Here is a tiny trained network, its code and every weight. The questions are about switching its units off for an input and a target symbol, where a switched-off unit gives its printed mean instead of its output.

import numpy as np


def w(rows, s, z=0):
    codes = np.array(rows[::2]) - 128.0
    scale = np.full(codes.shape[1], s)
    scale[-1] = z or s
    return codes * scale


def softmax(a):
    e = np.exp(a - a.max(-1, keepdims=True))
    return e / e.sum(-1, keepdims=True)


def log_softmax(a):
    a = a - a.max(-1, keepdims=True)
    return a - np.log(np.exp(a).sum(-1, keepdims=True))


def net(x, mask):
    ids = ['Παδεξτ'.index(c) for c in x.split()]
    T = len(ids)
    res = E[ids] + P[:T]
    u = 0
    for l in range(3):
        r = res
        for j in range(3):
            rows = slice(3 * j, 3 * j + 3)
            q, k, v = (r @ M[l][rows].T for M in (Q, K, V))
            z = softmax(np.where(np.tri(T) > 0, q @ k.T / 3**0.5, -1e9)) @ v
            o = O[l][rows]
            res = res + np.where(mask[u + j], z, o[:, -1]) @ o[:, :-1]
        u += 3
    return log_softmax(res[-1] @ U[:, :-1].T + U[:, -1])


Q, K, V, O = {}, {}, {}, {}
E = w([
[149,95,109],'Π',
[192,171,150],'α',
[219,184,124],'δ',
[156,147,158],'ε',
[80,4,62],'ξ',
[194,100,88],'τ',
],0.013)
P = w([
[98,181,150],'0',
[128,97,158],'1',
[115,165,88],'2',
[157,97,140],'3',
[99,167,58],'4',
[188,90,131],'5',
[80,167,6],'6',
[143,156,145],'7',
],0.019)
Q[0] = w([
[92,142,138],'0.h1',
[144,66,254],'0.h1',
[132,89,140],'0.h1',
[108,109,178],'0.h2',
[98,116,144],'0.h2',
[148,181,129],'0.h2',
[166,132,82],'0.h3',
[79,146,140],'0.h3',
[119,134,73],'0.h3',
],0.015)
K[0] = w([
[179,183,58],'0.h1',
[6,209,82],'0.h1',
[100,164,182],'0.h1',
[134,126,135],'0.h2',
[176,176,65],'0.h2',
[189,164,54],'0.h2',
[218,73,128],'0.h3',
[79,147,134],'0.h3',
[144,73,227],'0.h3',
],0.011)
V[0] = w([
[132,81,183],'0.h1',
[228,135,59],'0.h1',
[221,128,44],'0.h1',
[144,185,145],'0.h2',
[204,94,35],'0.h2',
[48,193,34],'0.h2',
[235,117,254],'0.h3',
[146,50,178],'0.h3',
[142,175,128],'0.h3',
],0.0097)
O[0] = w([
[203,169,84,128],'0.h1',
[173,105,210,215],'0.h1',
[196,110,235,210],'0.h1',
[66,13,110,140],'0.h2',
[138,149,255,195],'0.h2',
[107,153,159,134],'0.h2',
[198,149,45,255],'0.h3',
[114,111,30,175],'0.h3',
[126,169,162,128],'0.h3',
],0.0058,0.0045)
Q[1] = w([
[90,110,182],'1.h1',
[192,223,127],'1.h1',
[250,201,131],'1.h1',
[153,63,85],'1.h2',
[93,46,167],'1.h2',
[179,111,14],'1.h2',
[92,91,153],'1.h3',
[196,129,88],'1.h3',
[95,129,127],'1.h3',
],0.014)
K[1] = w([
[90,217,130],'1.h1',
[183,86,158],'1.h1',
[203,101,197],'1.h1',
[127,97,89],'1.h2',
[79,39,215],'1.h2',
[240,4,95],'1.h2',
[169,70,232],'1.h3',
[128,150,248],'1.h3',
[132,56,9],'1.h3',
],0.011)
V[1] = w([
[223,149,222],'1.h1',
[204,216,110],'1.h1',
[72,77,214],'1.h1',
[254,8,115],'1.h2',
[186,74,90],'1.h2',
[242,146,109],'1.h2',
[106,79,169],'1.h3',
[53,245,86],'1.h3',
[215,91,87],'1.h3',
],0.0085)
O[1] = w([
[129,89,46,197],'1.h1',
[105,20,129,179],'1.h1',
[106,122,143,83],'1.h1',
[71,108,188,255],'1.h2',
[105,244,199,200],'1.h2',
[76,127,163,220],'1.h2',
[150,86,110,100],'1.h3',
[159,87,82,155],'1.h3',
[170,254,162,141],'1.h3',
],0.007,0.008)
Q[2] = w([
[100,88,73],'2.h1',
[66,60,196],'2.h1',
[127,195,156],'2.h1',
[146,81,130],'2.h2',
[130,73,102],'2.h2',
[154,123,130],'2.h2',
[182,19,142],'2.h3',
[122,30,163],'2.h3',
[53,253,63],'2.h3',
],0.012)
K[2] = w([
[141,23,228],'2.h1',
[56,197,150],'2.h1',
[93,86,98],'2.h1',
[95,50,9],'2.h2',
[154,234,5],'2.h2',
[120,94,107],'2.h2',
[132,73,92],'2.h3',
[146,106,139],'2.h3',
[92,186,65],'2.h3',
],0.011)
V[2] = w([
[188,95,189],'2.h1',
[120,75,103],'2.h1',
[179,111,198],'2.h1',
[83,82,116],'2.h2',
[8,107,137],'2.h2',
[195,107,60],'2.h2',
[149,125,51],'2.h3',
[144,87,67],'2.h3',
[164,200,153],'2.h3',
],0.012)
O[2] = w([
[90,107,159,28],'2.h1',
[84,13,136,184],'2.h1',
[48,146,186,5],'2.h1',
[111,49,74,194],'2.h2',
[255,5,124,131],'2.h2',
[26,131,192,220],'2.h2',
[135,128,196,159],'2.h3',
[87,173,155,184],'2.h3',
[121,106,96,78],'2.h3',
],0.0076,0.0025)
U = w([
[121,106,123,59],'Π',
[104,134,142,56],'α',
[125,79,224,254],'δ',
[83,155,82,111],'ε',
[132,45,86,3],'ξ',
[182,103,246,206],'τ',
],0.012,0.0032)

Each question gives the input, a string of symbols that net reads in full, and the target symbol t.
The units are the heads (3 rows each of Q, K, V and O). Each row of codes is followed by its name. A weight is (code - 128) times the scale printed after its matrix; where a second scale follows, it is the last column's (O and U).
mask holds one flag per head, layer by layer. A switched-off head (its flag False) gives its mean, the last column of its rows in O, instead of its output. The means were averaged over made-up inputs and are rounded, as every weight is.
A unit's drop is (log p(t) with every unit on - log p(t) with that unit switched off) / (log p(t) with every unit on - log p(t) with every unit switched off).
The circuit of an input: a set's keep is (log p(t) with only the set's units on - log p(t) with every unit switched off) / (log p(t) with every unit on - log p(t) with every unit switched off). Starting from all 9 units, units are removed one at a time, each time the one whose removal leaves the highest keep (on an exact tie, the one counted first), for as long as the keep stays at least 0.8.
circuit, biggest first: the units of the circuit, biggest drop first
unit that matters most: the unit with the biggest drop
heads that matter: for each layer, one digit per head in row order, 1 if its drop is at least 0.15 and else 0, layers parted by /
drop when u is switched off: that unit's drop, to one decimal
input α ε ε, target ε: circuit, biggest first	[1.h2, 2.h2]
input ε δ ε τ δ δ ε, target δ: heads that matter	101 / 100 / 000
input ξ ε ξ Π ε ξ Π, target ξ: circuit, biggest first	[2.h2, 0.h3]
input τ Π ε Π ε τ τ, target τ: unit that matters most	0.h1
input ξ ε Π ε α ξ ξ ξ, target τ: circuit, biggest first	[1.h1, 2.h2]
input ξ ε δ ε ε τ Π, target τ: heads that matter	100 / 010 / 000
input δ α δ Π ξ τ δ, target τ: heads that matter	100 / 010 / 000
input ε ε ξ α Π ξ, target τ: heads that matter	010 / 111 / 010
input Π ε α, target ε: heads that matter	100 / 110 / 010
input α ε Π α ε ξ τ, target ξ: circuit, biggest first	[2.h2, 1.h2, 1.h1, 2.h3]
input ε ξ δ, target ξ: circuit, biggest first	[2.h2, 2.h3]
input ξ Π ε δ ξ ξ α, target ξ: heads that matter	001 / 001 / 111
input ξ ε Π τ δ, target τ: heads that matter	100 / 100 / 000
input ξ ξ α, target ξ: heads that matter	101 / 101 / 110
input ε ξ τ ξ δ δ α, target δ: circuit, biggest first	[0.h1]
input δ ε α ε τ τ ε, target τ: heads that matter	100 / 010 / 000
input δ α α τ ε δ δ, target δ: circuit, biggest first	[0.h1, 2.h1]
input Π τ α ε Π ξ ε, target ξ: heads that matter	000 / 010 / 011
input ξ ξ ε τ α τ α, target τ: drop when 0.h1 is switched off	0.9
input α ξ δ, target ξ: drop when 1.h1 is switched off	0.6
input ε ε ε ξ δ δ ε, target δ: drop when 1.h2 is switched off	-0.2
